[[-40  30]
 [-40  28]
 [-56  15]
 [-41  27]]
:
[[-40  30]
 [-40  28]
 [-56  15]]

[[  9  30 -48]
 [-16  21 -14]
 [ 57  13  11]
 [ 29 -29 -17]
 [-13  30  -3]]
:
[[  9  30]
 [-16  21]
 [ 57  13]]

[[  5   2  36]
 [  6  25 -18]
 [-19  29 -14]
 [-19  25 -23]
 [-61   6 -20]]
:
[[  5   2]
 [  6  25]
 [-19  29]]

[[-19  17 -12  32]
 [ 55  31 -16 -43]
 [ 42  22  20 -64]
 [-49 -44   9 -36]]
:
[[-19  17]
 [ 55  31]
 [ 42  22]]

[[-19  66 -35  35]
 [ 22 -61   4 -24]
 [ 13 -35 -67  16]
 [ 24 -69  26 -36]]
:
[[-19  66]
 [ 22 -61]
 [ 13 -35]]

[[ -4 -27 -19 -14]
 [  9   9   9 -54]
 [ -9 -31   9  31]
 [ 31   1  -8  -1]]
:
[[ -4 -27]
 [  9   9]
 [ -9 -31]]

[[ -6  24   4  -2  -3]
 [  4 -11   5   5   4]
 [ -3 -67  -7   0   0]
 [ -4 -59  -4   1   0]
 [  0  26   3   0   0]]
:
[[ -6  24]
 [  4 -11]
 [ -3 -67]]

[[ 11  -7]
 [ 35 -31]
 [ 55 -33]
 [-60 -44]
 [-25  53]]
:
[[ 11  -7]
 [ 35 -31]
 [ 55 -33]]

[[ 49   4  27]
 [-21  -2 -56]
 [ 10  10  39]
 [-17  -9 -46]
 [  2   8 -35]]
:
[[ 49   4]
 [-21  -2]
 [ 10  10]]
---
[[ 15 -22   1 -40  12]
 [ -8  -6   0 -57  -8]]
:
[[-22   1]
 [ -6   0]]

[[ 23  36  32 -45  -4]
 [  1  24  17 -43 -53]
 [ 38   4  11 -56   5]
 [ -7  15  38 -43 -30]]
:
[[36 32]
 [24 17]]

[[-21  46  19   4]
 [-16  67   3 -41]
 [-13  67  -6  16]
 [ -1 -33 -55  -5]]
:
[[46 19]
 [67  3]]

[[-33 -64   8 -34]
 [-71 -18  15  42]
 [-59  -6  16 -37]
 [ 27 -47  14  11]
 [ 17   9  32  21]]
:
[[-64   8]
 [-18  15]]

[[ 36   2  15]
 [-35  -2 -13]
 [ 63   3  21]
 [ 34   0  10]
 [ -7   0  -2]]
:
[[  2  15]
 [ -2 -13]]

[[  5  21  60   1  -1]
 [ -5   9   2  16   8]
 [  0 -17 -42 -14  18]
 [-12 -39  -8 -11 -39]]
:
[[21 60]
 [ 9  2]]

[[-45  73 -71]
 [ 11 -14  26]]
:
[[ 73 -71]
 [-14  26]]

[[ -7   8 -33 -69 -20]
 [ 32  31 -38 -74  17]
 [-11  21  20 -71  69]]
:
[[  8 -33]
 [ 31 -38]]

[[ 63 -34 -12 -12 -30]
 [-22  -4  21  27  -4]]
:
[[-34 -12]
 [ -4  21]]
